In the rows, 128 means zero.
Facts:
Ω K738 <- K266, K329, K273, K808, K244, K549, K977, K292, K103
Ω K764 <- K73, K367, K428, K62, K614, K624, K920, K827, K172, K63
Ω K549 <- K489, K704, K847, K890
Ω K804 <- K327, K460, K31, K138, K753, K222
Ω K762 <- K434, K757, K276
Ω K576 <- K352, K318, K780, K762, K280, K91
Ω K928 <- K830, K813, K938, K18, K137, K664, K43, K189, K288, K845, K348, K123
Ω K828 <- K220, K68, K709, K200, K824, K608, K75, K995, K19, K420, K852
Ω K304 <- K53, K488, K57, K509
Ω K189 <- K411, K128, K628, K805, K742, K370, K487, K969
Ω K393 <- K800, K743, K804, K497, K783, K321
Ω K288 <- K893, K141, K25, K495, K218, K113, K279
Ω K977 <- K235, K702, K105
Ω K447 <- K898, K524, K528, K766, K386, K892, K598, K114, K604
Ω K862 <- K186, K304
Ω K892 <- K87
Ω K664 <- K661, K242, K350, K119
Ω K266 <- K945, K765
Ω K107 <- K515, K764, K900, K143
Ω K522 <- K151, K466, K653, K170, K518
Ω K766 <- K782, K306, K706, K572, K307, K160
Ω K459 <- K534
Ω K418 <- K401, K274, K71, K195, K713, K828, K993
Ω K18 <- K705, K963
Ω K927 <- K459
Ω K829 <- K522
{K266, K327, K352, K220, K813, K107, K367, K447, K928, K757, K235, K524, K62, K329, K945, K515, K141, K614, K151, K624, K847, K766, K273, K466, K628, K805, K534, K743, K920, K705, K762, K653, K200, K170, K218, K306, K765, K172, K497, K608, K963, K75, K143, K706, K113, K995, K808, K753, K549, K845, K518, K350, K572, K890, K307, K222, K487, K114, K852, K522, K604, K103} Π 951
{K73, K489, K938, K862, K411, K800, K18, K898, K186, K528, K704, K576, K137, K25, K764, K782, K738, K664, K393, K824, K804, K138, K57, K274, K71, K63, K195, K189, K19, K288, K244, K713, K105, K348, K993, K783, K279, K292, K509, K598, K459, K91, K969, K321} Π 909
{K434, K830, K428, K53, K68, K460, K829, K893, K87, K661, K128, K742, K401, K370, K280, K977, K892, K702, K927, K828, K304, K119, K160} Π 646
{K709, K318, K780, K495, K488, K827, K900, K31, K43, K276, K386, K242, K420, K418, K123} Π 319
φ (each to the one after it):
K352 > K91 > K318 > K780 > K762 > K280
K938 > K813 > K288 > K137 > K43 > K845 > K189 > K830 > K123 > K348 > K664 > K18
K757 > K276 > K434
K68 > K420 > K200 > K995 > K852 > K709 > K220 > K608 > K824 > K75 > K19
K460 > K222 > K327 > K138 > K31 > K753
K235 > K702 > K105
K524 > K598 > K604 > K528 > K898 > K766 > K892 > K386 > K114
K186 > K304
K764 > K143 > K900 > K515
K628 > K805 > K742 > K487 > K969 > K370 > K128 > K411
K920 > K73 > K367 > K624 > K614 > K172 > K62 > K428 > K63 > K827
K170 > K518 > K653 > K466 > K151
K218 > K141 > K495 > K113 > K25 > K893 > K279
K765 > K945
K497 > K804 > K783 > K321 > K743 > K800
K963 > K705
K828 > K713 > K71 > K274 > K195 > K401 > K993
K890 > K489 > K847 > K704
K307 > K160 > K706 > K572 > K782 > K306
K292 > K808 > K266 > K977 > K244 > K329 > K273 > K549 > K103
K509 > K488 > K57 > K53
K119 > K242 > K350 > K661

Known rows:
K279: [106 163 145 125 124  93 137  84 113 136 155 140 126 115  97 131 105 169
 154 153 131 148 110 153 155 116 111 114 156 150]
K460: [140 123 113 143  75 170 128 179  88 114 154 158 108 143 124 155 179 129
  83 106 141  77 101  86 136 129 132  89 123 102]
K782: [128 132 128  76 134  74  98 109  90 154 155 143  81 102  97 127 147 134
 155 132 126 129 130  99 154 188 123 101 138 125]
K68: [126 149 182  88  97 169 157 200 109 102 141 158 114 128 135 132 178 102
  91  92 130  65 138 110 121 135 113  77 124 150]
K780: [ 84 112 122 153  87 164 188 112 140 151 105 128  87 104 159 128 139 122
 151  90 123 128 112 118 129 146 137 101 142 101]
K327: [156 102 108 165 123 127 138 164 122 147 132 128 135 153 129 151 109 102
 107 115 136 121  92  88 132 108 152 171 134 116]
K235: [137 110 102 195 151 114 115 149 152 128 142 109 154 108 149 123 142 101
 110 113 133 102 145 121 110 114 162 160  81 151]
K276: [ 89 119 107 169  77 169 181 119 137 152 107 131  85  99 164 121 159 110
 147  77 125 118 118 118 118 165 132 111 134 107]
K813: [151 139 132 190 108 130 135 140 156 123 153  90 152 128 140 104 108 107
 137 141 122 111 119 132 121  77 130 182 120 156]
K91: [117 158 101 149 112 102 122 112  82 159 146 160 101  85 121 126 156 136
 138  89 141 118 128 141 120 206 112 121 155 159]
K170: [156 122 113 184 121 140 128 151 141 145 127 110 121 115 158 120 130  94
 139 106 126 101 134 126 100 150 141 168 136 152]
K572: [169  98 139 112 140 111 107 148 141 143 138  93  96 126 134 116 119  93
 164 149 113 113 135  83 137 139 153 146 123 117]
K664: [111 161 123  65 176 105 143  58 119  98 111 137 130 170  87 115  88 201
 155 186 134 225 123 191 140  66  86 124 158 111]
K447: [178  95  87  74 168 125  74 129 125 103 103 105 107 170 128 101 129  84
 142 151 115 171 169  98 119 120 112 166 116  99]
K892: [152 111 124  23 153 161  95 130 111  75 100 128  65 175 123 116 166 150
 137 172 121 153 161 121 130 119 110  66 123  55]
K624: [149 101 140 133 110 139  74 126 179 143  95 101 197 128 138 137  95 122
 110 145 117 113 125 145 122 146 141 147 113 104]
K43: [ 81 130 145 152  78 158 189 101 154 129 128 108 116 123 141 116 125 132
 148 125 123 137  98 122 150  75 122 115 121 102]
K969: [109 172 136 135 112  95 131  88 108 136 168 140 133 106  98 120 123 159
 145 139 131 138 113 152 146 118 106 125 142 153]
K827: [ 74  84 172  78  94 166 138  78 189 144  59 117 159 130 135 160  87 167
 137 155 112 156 102 140 158 129 146  68 127  42]
K114: [155  88 171  87 167 117 129 126 156 138 119  98  95 143 131 140  72 126
 181 182 107 140 130  99 150 123 163 123 150 104]

Rows:
No name comes twice in this set of rows, the named rows included.
[155 117 115 178 124 138 134 145 142 145 121 109 118 118 156 122 120 100
 146 114 121 104 134 128 102 150 146 166 143 148]	K518
[108 161 132 112 121  89 138 141  82 150 152 168 128 102 105 126 155 116
 110  82 139 118 123 125 134 175 107 124 141 167]	K713
[155 109 120 154  94 134  61 143 170 144 101  96 201 119 141 123 127 108
  98 123 121  96 127 139 113 155 136 162  96 116]	K920
[147 127 157 154 131 133 148 122 166 122 140  92 144 140 136 121  75 131
 157 166 115 133 119 138 129  67 139 160 139 141]	K845
[117 124 130 149 120 153 108 156 123  92 155 137 116 107 142 139 188 142
  97 124 134  70 148 126 122 133 149  64  84 127]	K702
[ 75 118 169 126 100 159 204  83 166 125 115 110 115 134 137 132  89 156
 168 155 119 158  94 129 160  64 133  93 139  88]	K123
[130 108 218  64 188 127 196 155 163 134  99 127 131 157 132 156  43 117
 152 155 114 148 126 120 138  92 153 130 170 142]	K75
[116 139  97 129 116  93 134 121  70 161 151 177 119 129  92 160 136 144
 100 100 149 135  86 100 152 157 122 124 147 119]	K138
[150 106 138 138 124 134  96 137 168 141 106  99 169 129 140 133 101 118
 124 139 117 115 123 132 119 134 147 151 120 120]	K515
[117 142  95 136 111  91 126 121  71 159 154 170 122 117  98 148 146 139
 104  98 146 128  99 111 149 168 119 125 143 133]	K783
[143 128 174 116 146 132 171 187 145 137 124 130 142 137 139 126 103  78
 116 105 123 110 131 109 120 116 134 163 136 165]	K200
[127  94 143 154 189 114 137 127 170 125 125 109 141 129 143 148  87 136
 140 158 127 132 142 128 127  99 178 133 109 134]	K273
[165  93 155 103 150 115 109 135 149 142 128  91  96 134 133 125 102 104
 170 165 109 125 133  86 142 129 158 136 135 113]	K306
[123 147  53  87 101 113   4  88 114 128  71 141 219 133  99 101 183 151
  54 107 144 157 142 193 109 191  68 142  84  80]	K764

Now the same things, written a new way:
Known rows:
K370: [ 87 132 146 148 126 179  95 123 102 177 112 124  82 164 161  93 152 115
 117 137 102 128 145 189 109 150 113 146 148 174 123 158 146]
K327: [ 64 135 125 139 141 190 110 141  81 145 130 138  97 186 158 108 136 155
 172 139 105  98 162 176 128 128 107 124 132 215 102 134 152]
K75: [104 135 147 154 139 193 133 159  80 176  79 133  78 154 179  58 167 152
 130 130 130 104 110 140 103 159 149 140 135 187 118 138 128]
K782: [ 89 149 112 137 142 182 110 124 107 143  85 112  82 152 155  95 169 115
  92 148 119 108 150 151 114 123 113 167 123 177  98 139 148]
K138: [ 78 141 124 140 148 194 106 145  91 150 122 144  99 165 150 142 143 140
 159 138 102 108 161 165 123 126  92 162 127 201 110 135 134]
K367: [ 67 141 136 144 150 176 101 115 107 158  96 103  93 167 188  93  86 156
 145 163 103 120 163 150 119 140 137 122 121 186 113 139 159]
K780: [ 81 129 112 159 156 179 109  91 133 135 116 132  78 143 151  86 103 138
 122 154 117  94 158 148 108 136  93 130 137 166 120 153 138]
K318: [ 76 129 110 158 154 179 110  89 132 132 111 129  77 145 152  91  97 137
 119 156 118  96 158 157 109 132  88 127 136 164 122 151 143]
K628: [ 66 136 142 156 114 179 105 103 111 161 112 108  91 181 165 125 139 123
 132 150 103 104 155 195 124 127 107 107 133 190 128 137 154]
K487: [ 84 135 149 157 117 180 106 112 108 167 108 114  90 177 161 106 149 129
 130 152 112 103 149 181 123 137 121 115 136 196 122 138 149]
K266: [ 69 149 132 198 159 174 125 160  72 110 149  85  94 178 175 117  96 102
 124  97 118  97 151 144 178 157 125 106 143 165 105 146 125]
K306: [ 85 143 121 138 136 179 112 125  99 146  91 111  80 170 161  49 169 135
 112 147 127 100 148 150 116 131 138 136 128 193  78 140 163]
K114: [102 141 134 140 139 180 112 134  96 154  90 119  80 166 157  35 177 142
 116 141 134  98 141 131 112 142 148 145 131 198  80 142 154]
K279: [107 141 152 157 128 186 101 121 111 179  98 125  92 153 150 132 163 117
 113 148 112 114 147 157 116 141 110 159 131 186 130 142 127]
K515: [ 72 140 138 147 148 179 106 121 104 159 102 109  90 168 177  85 112 152
 146 149 109 110 157 152 119 140 134 123 126 188 111 142 153]
K87: [ 67 141 106 134 141 178  99 124  94 145 111 112  74 156 165  68 146 124
 106 140 109 123 141 181 109 136 115 150 142 164 103 157 166]
K661: [ 75 133 134 147 127 179  95 118 101 167 114 119  82 165 166 103 143 115
 116 136  98 126 151 194 107 145 107 139 147 168 127 158 152]
K800: [ 91 142 128 143 147 192 105 143  91 156 113 141  96 159 150 130 148 140
 146 136 107 110 153 153 115 134 101 166 128 199 110 138 129]
K18: [147 141 158 183 138 176 119 157  81 184 114 111  86 138 159 171 155  85
 145 133 132 123 141 120 146 166 133 162 155 219 101 146  86]
K705: [ 69 136 138 155 122 179 109 110 110 157 111 111  91 178 165 114 140 131
 133 149 107 102 154 187 120 131 112 110 133 189 124 138 150]

Rows:
No name comes twice in this set of rows, the named rows included.
[ 58 141 100 126 140 175 105 120 100 136 101 110  70 166 169  67 152 111
  92 137 104 120 155 191 110 125 109 149 136 155  95 155 178]	K160
[117 142 144 153 146 197 128 164  86 180  70 140  79 132 170  94 176 136
 113 128 126 113 110 129  96 158 131 178 130 175 132 139 112]	K19
[ 58 133 125 145 126 177  98 115 104 160 118 113  82 168 169 118 130 111
 112 140  90 124 156 211 111 135  94 131 145 163 132 156 159]	K119
[109 132 146 152 167 177  96 120 112 168  94 138  87 152 175  60  79 156
 125 183 124 122 149 111 117 169 141 161 129 176 102 151 131]	K827
[ 81 145 120 168 167 165 114 140  79 147 117  81  86 151 203 140  54 130
 178 148 116 129 158 125 158 153 148 112 141 206  94 143 129]	K107
[101 134 115 145 149 180 109 119 110 141  95 136  75 161 153  47 143 126
  85 172 134 102 142 138 120 145 120 160 134 173  83 146 144]	K386
[ 86 129 118 158 150 192 129 134 100 155  88 149  71 155 178  83 120 132
 102 161 121 105 118 162 113 152 107 147 136 153 132 139 129]	K709
[ 94 151 152 203 163 178 120 175  62 120 151  93  96 175 165  83 114 107
 118  88 131  97 141 117 176 178 145 122 146 168  95 152 118]	K549
[105 142 137 152 146 196 130 158  91 175  74 137  79 135 174 106 168 134
 114 130 120 113 114 141  98 151 123 170 129 169 135 136 113]	K824
[ 80 135 136 141 143 190 111 150  80 153 126 142  95 182 155  97 145 162
 176 138 113  97 155 157 126 138 118 134 134 220  94 137 144]	K753
[108 145 153 146 160 182  95 136 110 178  82 119  94 141 173  99 112 150
 131 156 114 131 150 112 108 154 140 176 120 184 115 145 130]	K63
[ 69 147 129 142 157 179  97 113 115 159  91 104  95 150 183 134  86 138
 129 160  97 129 165 148 118 133 113 152 115 173 132 140 144]	K73
[ 94 143 165 170 147 188 106 146  92 147 117 122  96 173 154  36 154 146
 110 113 125  95 134 130 127 164 148 136 131 175 109 147 140]	K103
[ 76 133 125 143 142 186 116 147  87 163  99 128  74 152 177  77 142 131
 113 121 106 123 129 175  97 152 117 153 144 155 126 156 147]	K401

The same things again, as new rows of numbers:
Known rows:
K386: [149  88 103 107 135 140 135 174 145 128 136  97 115 121 109 133 118 103
 138  84 144  91 158 127 102 157]
K218: [127 122 142 129 127 117 107 136 114 123  91 148 143 168 140 144 124 110
 120 170 187 108 163 151 117 134]
K274: [124 137 120 160 160 120 121 133 141 124 125 141 125 152 114 116 141 145
 161 137 114  73 105 123 130  73]
K420: [116  99 127 139 162 144  96 154 110 152 122 110 134 153  97  83 134 167
 185 131 136 110 152 149  98 101]
K119: [114 109 147 136 135 136 118 145 133 113 133 175 142 109 154 113 142 141
 160 157 181 105 140 154 141 138]
K329: [163 135 131 114 126 108 107 131 134 140 106 106 116 135 114 150 125  77
 114 112 159  87 131 105  96 164]
K242: [112  86 118 132 132 151 135 161 115 138 119 131 136 160 120 113 115 138
 147 144 171 102 185 151 117 144]
K892: [175 124 114  78 126  95 156 137 150 129 177 120 133  90 129 136 166 167
 124 104 111 135 135 138 107 153]
K137: [109 128 118 156 138 129 151 139 145 108 122 163 139 166 129 137 126 132
 135 155 142  64 135 130 152  98]
K706: [162 132 126 123 125 126 101 136 126 147  93 115 105 138 125 139 121  91
 130 130 167 102 128  95  82 152]
K963: [130 124 141 129 129 115 104 136 114 126  94 143 142 163 136 145 125 108
 120 166 184 108 159 149 112 131]
K852: [132 141 155 135 156 111  78 124 118 141 104 100 149 160  95 110 142 122
 150 148 134  99 122 128 103 104]
K828: [136 133 148 110 168  91 101 130 112 138 162 137 172 118 113  78 193 252
 184 161  85 157 124 181 106  63]
K898: [145 137 108 150 143 114 141 139 153 130 127 143 101 133 122 141 131 107
 136 111 126  56 112 109 130 123]
K572: [163 130 132 125 126 122 109 140 124 148  96 115 107 133 124 139 122  83
 122 128 162  97 129  93  85 154]
K766: [195 143 114  74 116  72 147 135 124 153 132  92 122 137 110 164 147 128
  85 110 115 129 155 121  74 160]
K738: [184 145  81 103 129  75 178 144 144 143 153 132 104 135 122 158 153 171
 111 109  80 105 135 126  99 115]
K459: [157 140  87 108 143  82 180 131 137 135 153 132 131 162 123 151 160 181
 110 133  81 121 145 146 119  86]
K928: [138 132 130  86 115  88 160 131 114 123 125 123 180 195 122 156 142 165
  80 185 143 143 194 164 113 126]
K107: [150 124 104  97 152 103 153 100 101 153 125  97 144 187 139 161 157 109
  76 156 124 186 167 138 111 100]

Rows:
No name comes twice in this set of rows, the named rows included.
[120 120 157 144 165 129  73 134 129 127 137 153 141 103 131  83 162 173
 199 148 145 110 106 154 122 100]	K68

